Known rows:
3 -7 12 -12 -10 -3 -6 24 3 -12 -12 1 -3 17 5 14 -1 -2 -3 26 -10 4 9 10 : <138>
-35 8 -14 -8 -7 0 11 2 1 7 -13 4 -2 -3 6 -23 4 2 40 -3 15 6 -4 -14 : <378>
-20 -5 0 11 16 11 3 -22 8 7 42 0 11 -4 -26 8 -10 -3 -34 6 -7 13 -3 5 : <770>
-34 4 -5 1 -5 -5 12 3 -5 4 9 -4 -3 0 18 -17 2 3 26 0 17 5 -17 -12 : <279>
-30 7 6 26 -14 2 -6 3 4 -14 -32 10 -1 14 20 -8 2 -2 -3 4 9 11 18 -5 : <197>
11 -8 7 -18 -23 -4 5 22 6 -5 -20 2 4 17 7 24 2 -3 4 40 -2 9 9 10 : <589>
0 3 -17 29 4 -8 0 -17 -11 7 27 -5 12 -1 -23 -4 -2 1 34 -3 -12 -1 -7 1 : <575>
41 -2 16 13 -2 7 -19 2 2 -10 -16 4 -3 1 21 9 4 3 -49 -12 1 3 12 7 : <444>
47 -1 -10 -9 -1 0 12 -8 1 17 -18 -1 -7 -15 8 2 8 -2 -3 -5 12 -2 -9 -4 : <702>
-19 -7 -1 -51 2 -1 15 21 0 8 1 -5 -4 1 -12 8 4 -2 24 19 1 -20 -17 1 : <502>
-7 4 -17 17 11 2 7 -19 -5 12 3 -6 10 -2 -20 16 3 -3 30 5 1 -19 -9 2 : <120>
-15 7 -21 20 -2 -12 10 -11 -1 -1 -45 -7 -14 0 2 -6 3 -3 4 1 15 -3 -2 -19 : <547>
45 -2 -5 8 5 1 2 -5 -2 5 -3 -4 -9 -14 7 -11 2 2 -8 -20 -2 1 -7 -5 : <458>
31 1 -2 -27 -5 -8 2 -1 -7 9 7 -3 6 -14 15 -10 -4 9 15 -19 5 -8 -7 0 : <789>
44 -1 -9 -5 8 -6 3 -8 -3 3 -24 -4 -7 -14 11 -2 -4 2 -2 -16 2 -17 -3 -3 : <548>
-9 6 -12 7 12 12 13 -13 0 17 7 1 15 -4 -14 7 5 -6 50 7 0 -11 -6 4 : <158>
22 -10 14 -24 -2 2 6 -7 4 4 29 1 4 -15 23 -14 -18 5 -31 -2 8 19 -2 10 : <292>
0 -3 4 46 4 9 -10 -11 -4 -2 14 0 12 16 6 16 0 -6 10 15 -8 13 5 15 : <588>
-29 1 10 28 -9 1 -9 4 0 -17 -14 3 -4 16 30 2 1 -1 -12 8 13 17 7 -4 : <811>
32 0 -6 -16 1 -6 1 -3 -6 6 -10 -2 0 -17 16 -5 -3 5 8 -18 7 -15 -8 2 : <245>
10 0 -10 -34 1 -9 13 15 2 3 -13 -2 -5 -3 -22 -16 1 -3 37 10 -17 -1 4 -3 : <379>
-37 9 -4 9 16 2 3 2 -1 -2 -16 0 -14 -1 -5 -25 2 1 17 -17 4 -5 -2 -13 : <449>
-14 -5 -1 30 16 0 -2 -27 1 -4 21 -5 8 -4 -28 0 -18 -1 -31 2 -13 4 11 8 : <437>
-6 3 -15 17 11 -3 4 -18 -7 8 13 -5 12 -2 -22 6 -1 -2 26 2 -8 -13 -6 1 : <144>
-2 -6 -8 -38 -2 -9 16 21 -2 8 6 -5 -3 -1 -9 -3 2 0 35 17 -5 -2 -10 0 : <759>
-32 2 -4 12 4 -7 8 2 -6 0 -1 -5 -10 3 14 -23 2 1 26 -4 11 7 -11 -13 : <773>
-27 8 -4 -4 21 13 5 -10 -4 15 26 2 15 -3 -21 2 4 -4 42 -3 -2 -17 -7 4 : <559>

Facts:
<785> (kobru truson) (flimeskis brudrak)
<292> (kobru truson) (flimeskis brudrak)
<138> (kobru bufe) (flimeskis skebrabem) (vuzes <183>)
<343> (kobru bufe) (flimeskis vufik) (vuzes <251>)
<798> (kobru truson) (flimeskis skebrabem) (vuzes <566>)
<182> (kobru truson) (flimeskis vufik)
<770> (kobru drupur) (flimeskis brudrak)
<117> (kobru bridum) (flimeskis skebrabem) (vuzes <502>)
<789> (kobru truson) (flimeskis vufik)
<89> (kobru bridum) (flimeskis brudrak) (vuzes <571>)
<575> (kobru drupur) (flimeskis vufik) (vuzes <292>)
<787> (kobru drupur) (flimeskis brudrak)
<725> (kobru drupur) (flimeskis vufik) (vuzes <559>)
<158> (kobru drupur) (flimeskis vufik)
<183> (kobru drupur) (flimeskis skebrabem)
<72> (kobru bufe) (flimeskis vufik)
<32> (kobru bufe) (flimeskis skebrabem)
<571> (kobru drupur) (flimeskis skebrabem) (vuzes <117>)
<676> (kobru bridum) (flimeskis vufik) (vuzes <72>)
<528> (kobru truson) (flimeskis vufik) (vuzes <32>)
<420> (kobru bridum) (flimeskis vufik)
<649> (kobru bufe) (flimeskis skebrabem)
<279> (kobru bridum) (flimeskis vufik)
<63> (kobru bridum) (flimeskis vufik) (vuzes <159>)
<273> (kobru drupur) (flimeskis skebrabem) (vuzes <588>)
<197> (kobru bridum) (flimeskis skebrabem) (vuzes <138>)
<379> (kobru bufe) (flimeskis vufik) (vuzes <798>)
<761> (kobru bufe) (flimeskis vufik) (vuzes <676>)
<77> (kobru bridum) (flimeskis skebrabem) (vuzes <200>)
<723> (kobru bufe) (flimeskis vufik)
<588> (kobru drupur) (flimeskis skebrabem) (vuzes <636>)
<656> (kobru truson) (flimeskis vufik) (vuzes <420>)
<159> (kobru bridum) (flimeskis skebrabem) (vuzes <182>)
<773> (kobru bridum) (flimeskis vufik) (vuzes <622>)
<622> (kobru bridum) (flimeskis vufik) (vuzes <422>)
<548> (kobru truson) (flimeskis vufik) (vuzes <759>)
<144> (kobru drupur) (flimeskis vufik)
<120> (kobru drupur) (flimeskis vufik) (vuzes <158>)
<589> (kobru bufe) (flimeskis skebrabem)
<828> (kobru truson) (flimeskis skebrabem) (vuzes <120>)
<164> (kobru drupur) (flimeskis vufik)
<747> (kobru truson) (flimeskis vufik) (vuzes <164>)
<759> (kobru bufe) (flimeskis vufik)
<702> (kobru truson) (flimeskis vufik) (vuzes <589>)
<605> (kobru bridum) (flimeskis vufik)
<735> (kobru bufe) (flimeskis vufik) (vuzes <575>)
<547> (kobru bridum) (flimeskis vufik) (vuzes <787>)
<11> (kobru bufe) (flimeskis vufik) (vuzes <77>)
<13> (kobru drupur) (flimeskis skebrabem) (vuzes <378>)
<704> (kobru drupur) (flimeskis vufik) (vuzes <197>)
<636> (kobru bufe) (flimeskis vufik) (vuzes <29>)
<245> (kobru truson) (flimeskis vufik)
<294> (kobru bufe) (flimeskis brudrak)
<566> (kobru drupur) (flimeskis brudrak) (vuzes <273>)
<130> (kobru bufe) (flimeskis skebrabem) (vuzes <702>)
<200> (kobru truson) (flimeskis skebrabem) (vuzes <105>)
<470> (kobru drupur) (flimeskis skebrabem) (vuzes <773>)
<449> (kobru bridum) (flimeskis vufik) (vuzes <294>)
<497> (kobru truson) (flimeskis skebrabem) (vuzes <379>)
<444> (kobru truson) (flimeskis skebrabem) (vuzes <279>)
<422> (kobru bridum) (flimeskis vufik)
<251> (kobru truson) (flimeskis skebrabem) (vuzes <13>)
<559> (kobru drupur) (flimeskis vufik)
<321> (kobru bridum) (flimeskis brudrak)
<458> (kobru truson) (flimeskis vufik) (vuzes <747>)
<29> (kobru truson) (flimeskis skebrabem)
<811> (kobru bridum) (flimeskis skebrabem) (vuzes <343>)
<502> (kobru bufe) (flimeskis vufik)
<437> (kobru drupur) (flimeskis brudrak) (vuzes <789>)
<540> (kobru truson) (flimeskis skebrabem)
<105> (kobru bufe) (flimeskis vufik) (vuzes <316>)
<316> (kobru truson) (flimeskis skebrabem) (vuzes <761>)
<742> (kobru truson) (flimeskis vufik) (vuzes <811>)
<378> (kobru bridum) (flimeskis vufik)

Rows, some named above:
-43 8 11 15 -5 10 -9 5 8 -12 -32 10 -3 16 19 6 3 -2 -14 3 16 -4 16 -6 : <117>
24 -6 24 -2 3 9 -15 6 -2 -11 7 6 2 3 35 6 -4 1 -23 -11 5 2 6 12 : <316>
-42 0 4 3 -6 0 6 -9 11 -1 11 2 -8 -5 -4 -7 -7 2 -54 2 12 22 0 -13 : <321>
6 -6 -10 -33 -4 -12 14 16 -5 2 4 -6 -8 1 -13 -8 0 -5 34 16 -14 3 -10 3 : <636>
20 -1 -1 -5 -10 -1 -1 14 10 -12 -57 4 -7 15 -6 12 2 -10 -1 26 -14 4 30 8 : <130>
6 -4 -8 -32 -7 -7 8 18 1 6 9 -5 -6 -4 -32 1 6 -1 5 7 -13 -2 -9 -2 : <343>
45 -1 -4 -7 -1 -2 1 -2 -2 13 9 -1 -4 -17 7 -13 4 4 -3 -18 3 5 -14 -2 : <747>
36 2 13 -10 -12 6 -10 3 3 -3 -18 12 13 0 33 3 -2 3 2 -5 7 12 17 10 : <29>
6 -2 -7 -29 -13 -6 8 18 1 7 10 -4 -9 -4 -32 1 6 0 10 6 -11 -4 -7 -6 : <343>
-25 7 -14 24 -2 -12 5 -7 -4 -6 -32 -7 -13 1 2 -14 1 1 5 -8 10 -6 -3 -17 : <63>
-14 -8 -1 22 14 7 9 -22 3 6 34 -2 9 -1 -11 0 -14 -4 -14 17 -9 15 0 11 : <566>
-18 -5 2 17 9 12 3 -23 8 5 37 0 10 -4 -27 9 -8 -2 -37 9 -8 12 -1 7 : <770>
-8 1 7 33 -8 12 -14 -8 2 -1 28 6 20 13 -6 28 6 -3 -3 11 -3 11 3 9 : <183>
-32 6 -5 -6 -11 -6 6 3 -3 6 13 2 -4 -2 -1 -15 7 6 9 -12 15 9 -17 -19 : <420>
-18 7 -21 24 1 -12 10 -9 -1 0 -39 -7 -16 0 3 -6 2 -3 7 1 14 -5 -1 -20 : <547>
39 0 -8 -5 5 -6 2 -7 -4 5 -30 -6 -7 -14 11 -3 -3 3 1 -15 3 -17 -3 -2 : <548>
17 -12 15 -29 5 4 7 -7 7 4 32 2 5 -16 23 -15 -19 6 -33 -2 7 19 0 8 : <292>
-42 -1 1 7 -9 0 4 -8 11 -1 9 2 -7 -5 -6 -11 -7 2 -52 0 14 19 1 -11 : <321>
-1 -2 -8 -28 3 -16 3 16 -4 -5 -3 -10 -12 -1 -27 -4 -4 1 9 3 -21 -18 -2 -2 : <11>
0 2 2 38 -5 2 -15 -14 -3 -6 3 0 17 15 -6 25 -2 -2 -1 9 -7 0 11 12 : <13>
3 -1 8 -24 -12 -1 -9 24 6 -12 -18 8 2 13 -7 9 1 -2 5 18 -14 2 23 9 : <649>
17 -10 14 -20 12 7 9 -10 6 2 18 0 -2 -13 22 -5 -15 1 -44 -1 8 7 3 8 : <785>
24 -5 23 2 2 7 -15 7 -3 -11 1 7 2 3 38 5 -4 1 -19 -8 5 1 7 12 : <316>
-26 -9 14 -57 -8 -1 3 12 11 1 41 1 1 -7 -29 2 -8 5 -43 14 -10 7 -3 4 : <294>
8 0 5 50 -3 7 -13 -13 0 -4 18 5 12 11 -8 19 5 -3 -14 8 -8 17 8 10 : <273>
8 1 -15 14 0 1 8 -13 -5 13 41 -1 14 -5 -21 1 5 -1 26 -2 -5 10 -17 -1 : <164>
7 -6 -6 -32 -3 -11 14 18 -4 3 4 -8 -8 2 -15 -8 0 0 30 14 -13 1 -10 -1 : <636>
-55 0 1 4 9 0 3 -13 10 -8 -23 -3 -13 -2 0 1 -13 0 -59 3 16 -8 8 -11 : <89>
-1 3 2 49 5 1 -21 -15 -3 -13 5 -1 12 16 -10 21 -4 -3 -3 3 -14 -2 17 9 : <470>
45 -4 11 12 -11 3 -18 0 3 -7 -10 7 2 0 26 11 3 4 -39 -10 4 13 9 6 : <798>
32 -5 15 6 9 12 -9 -1 2 -9 -31 3 -6 5 37 16 -1 -5 -27 0 8 -6 8 11 : <828>
5 0 2 44 -5 7 -15 -11 0 -3 21 4 13 12 -12 20 6 -2 -5 8 -9 16 7 8 : <273>
-3 -3 0 -50 -12 -8 6 24 -1 8 28 -2 -1 -6 -29 -3 7 5 15 1 -10 -3 -11 -1 : <72>
41 0 -8 -6 7 -9 2 -8 -3 4 -18 -6 -7 -13 11 -3 -4 1 -4 -14 5 -17 -2 -1 : <548>
-18 -7 -4 10 13 9 18 -24 8 9 26 -1 14 -1 -7 15 -11 -7 -15 29 6 11 -9 10 : <787>
-19 1 8 28 9 18 -15 -12 3 -1 13 3 12 14 -11 38 9 -5 -24 9 2 -8 4 9 : <571>
14 -2 -15 -23 -5 -21 4 15 -5 -4 0 -10 -8 -2 -25 -11 -5 2 14 4 -23 -6 1 -2 : <735>
-32 5 12 21 -16 1 -17 7 2 -15 2 6 -4 12 12 1 5 4 -31 -9 11 18 7 -9 : <77>
-19 6 -3 16 31 15 1 -13 -4 4 12 -2 3 -1 -22 -2 3 -7 25 -8 -12 -21 -2 1 : <725>
0 -4 -1 -37 -9 -8 3 23 -1 3 21 -5 -7 -2 -30 -2 7 1 10 1 -14 -6 -10 -4 : <105>
-10 -3 16 -26 -25 -2 -15 28 3 -11 22 7 5 12 -12 17 4 6 -10 8 -10 8 8 8 : <32>
7 1 -14 32 15 7 2 -17 -4 13 24 -8 3 -2 -29 5 8 -5 13 -5 -13 -4 -12 -1 : <704>
42 0 -10 -5 7 -4 4 -8 -5 6 -28 -5 -6 -14 11 -4 -4 2 -4 -17 5 -16 -3 -3 : <548>
9 -2 -14 -15 -6 -20 4 15 -6 -3 -6 -12 -9 -1 -30 -9 -5 1 17 5 -20 -6 0 -5 : <735>
-27 5 -3 -6 19 14 6 -10 -3 15 23 2 18 -3 -19 3 3 -2 50 -3 -3 -16 -11 5 : <559>
29 -3 1 -28 5 2 11 1 -6 15 1 -2 0 -13 28 -5 1 0 19 -6 12 -8 -19 3 : <182>

Now the same things, written a new way:
Known rows:
-6 6 24 19 43 -47 -34 -55 -9 -51 26 -2 -46 -43 17 1 -33 : <589>
-44 -26 -22 8 9 13 -3 -19 4 9 -2 7 23 35 50 -56 -20 : <811>
-7 3 -1 -16 -13 20 58 18 32 36 -10 -14 50 -27 45 -15 -18 : <449>
16 -5 28 9 -2 8 25 25 -3 39 -1 -12 10 -28 -26 16 54 : <528>
-4 24 -22 -39 -35 -18 19 18 0 -6 -7 -8 -20 47 -45 30 -13 : <575>
0 18 9 -15 -14 0 53 17 31 39 -20 -15 33 -29 32 -32 -22 : <63>
-32 -19 -7 -9 24 -10 3 -22 2 13 12 5 18 2 52 -58 -22 : <197>
-2 23 18 48 -30 19 -3 -6 22 -21 -16 -1 -18 -2 -7 44 -31 : <343>
-19 25 17 42 -43 -9 18 -9 24 9 -8 12 -26 -16 -15 48 -31 : <735>
-8 15 -24 -50 -19 -22 13 23 -1 -1 -21 -28 11 -5 -46 20 -10 : <704>
24 4 -50 -31 -32 28 -56 37 -19 -51 -41 57 -4 44 -21 -10 -17 : <787>
-20 9 11 32 -26 5 29 -4 20 -1 5 6 7 -51 3 66 -21 : <11>
-25 -25 -23 0 41 26 -19 -28 -1 1 -10 -19 56 1 59 -51 -20 : <117>
-41 -13 8 38 11 -25 -28 -46 -7 -43 17 13 -15 -30 11 15 -31 : <649>
13 27 -22 -45 -6 2 -10 16 -2 -19 -33 -33 14 22 -46 19 -13 : <120>
54 17 49 0 30 -23 7 12 -2 31 -4 -40 -20 -28 -32 -10 37 : <702>
19 -7 -52 -46 -14 -12 -33 17 -27 -16 -21 59 -10 -2 -23 12 -11 : <770>
-28 -12 9 26 16 -15 -19 -44 -5 -53 47 19 -22 -25 32 26 -19 : <32>
24 -8 -33 -8 4 12 -4 11 9 32 -13 63 5 -8 58 -43 -23 : <321>
16 6 22 32 -12 -7 4 21 0 57 -20 -17 -23 10 -43 2 40 : <458>
5 7 -7 -14 -7 36 56 3 30 38 10 -7 33 14 57 -2 -11 : <676>
3 24 24 31 -15 7 10 -10 18 -16 -7 -4 -17 -35 3 49 -30 : <723>
31 3 29 14 0 19 9 23 -1 21 -6 -21 -3 0 -24 0 44 : <245>
-54 -21 -39 -37 -4 -45 -26 -13 -28 -18 -1 3 10 10 -37 -6 -6 : <470>
-39 -34 -22 -6 13 0 19 -28 5 18 30 14 43 11 64 -34 -6 : <77>
-38 -17 19 32 16 -30 -27 -41 -7 -46 23 10 -16 -43 7 10 -26 : <138>
-48 -18 -41 -27 -4 -15 -37 -5 -26 -38 0 -4 6 48 -26 -5 -4 : <13>

Rows, some named above:
-23 -25 -20 3 38 21 -18 -21 -4 4 -12 -26 53 4 56 -49 -18 : <117>
22 33 -26 -41 -16 -6 1 0 5 -9 -9 -23 -33 67 -37 23 -7 : <164>
-19 8 -4 16 -33 51 26 25 33 32 -51 -17 42 23 21 -38 -29 : <547>
12 28 46 19 -35 18 20 11 26 -65 10 10 -19 -31 10 28 -30 : <759>
3 25 -24 -46 -13 1 12 15 3 -13 -16 -22 5 27 -38 26 -9 : <144>
29 -1 35 18 -3 18 11 26 -1 27 -1 -18 -4 2 -22 2 48 : <245>
11 -4 50 11 -29 9 25 53 2 9 -3 -14 23 -33 -34 -13 41 : <548>
-6 17 -29 -46 -8 -4 -1 26 -3 -10 -37 -35 41 2 -44 31 -12 : <725>
51 19 47 2 29 -28 8 15 -4 31 -2 -38 -19 -33 -32 -6 36 : <702>
32 25 -23 -2 25 28 24 -24 26 52 -9 -22 -2 52 53 -6 -18 : <420>
-25 -39 18 29 29 -10 -40 0 -34 12 -8 -17 30 -29 -23 -30 46 : <828>
39 13 27 20 3 30 7 12 1 22 11 -11 -26 40 -24 6 49 : <789>
-27 -23 -24 3 39 18 -20 -24 -6 -3 -12 -21 61 3 63 -49 -20 : <117>
22 21 -6 -2 -14 53 29 5 35 19 -12 -17 6 59 44 -27 -18 : <378>
48 -13 7 18 -15 8 -28 26 -17 10 12 81 -47 11 -5 -24 47 : <292>
-23 -37 6 27 44 -35 -28 -18 -36 35 5 -15 3 -11 -20 -16 47 : <444>
1 -30 34 15 27 -16 -18 -4 -25 -20 37 7 -26 23 -7 -40 49 : <29>
15 -1 -43 -51 -17 -32 -23 22 -20 -20 -10 66 -26 -6 -24 -4 -16 : <566>
-59 -25 -36 -38 4 -52 -25 -10 -28 -20 5 -1 11 17 -35 -4 -10 : <470>
16 23 16 24 -10 29 20 -22 23 -30 26 3 -11 -5 22 69 -15 : <72>
29 30 16 33 17 38 -17 -16 15 -46 -22 -28 6 -27 19 49 -28 : <502>
49 -21 1 14 2 5 -35 27 -25 16 -6 65 -15 -24 -4 -13 43 : <785>
15 -1 -48 -49 -24 -37 -25 21 -15 -12 -9 62 -28 -6 -33 -1 -16 : <566>
-40 -10 19 26 33 -70 -21 -48 -12 -18 9 0 -20 -82 -3 8 -36 : <130>
17 2 -42 -51 -19 -31 -25 23 -17 -18 -16 66 -22 -5 -28 -4 -15 : <566>
14 31 -26 -46 -3 6 -8 14 -3 -15 -31 -43 14 24 -39 24 -14 : <120>
-5 -30 35 14 22 -17 -22 -5 -25 -21 36 5 -26 19 -10 -38 46 : <29>
51 14 45 3 11 12 16 28 2 -2 14 -20 -6 -1 -11 -11 46 : <182>
28 25 -25 -52 -3 22 -3 15 2 -39 -13 -36 18 34 -29 29 -7 : <559>
19 -15 -47 -1 12 31 -23 8 1 38 -51 38 49 -43 55 -36 -25 : <89>
-35 -42 29 20 9 -38 -15 3 -26 17 17 2 -4 -20 -28 -36 46 : <497>
-31 -16 -41 -39 28 -7 -49 -12 -30 -44 -12 -27 41 20 -21 -1 -5 : <571>

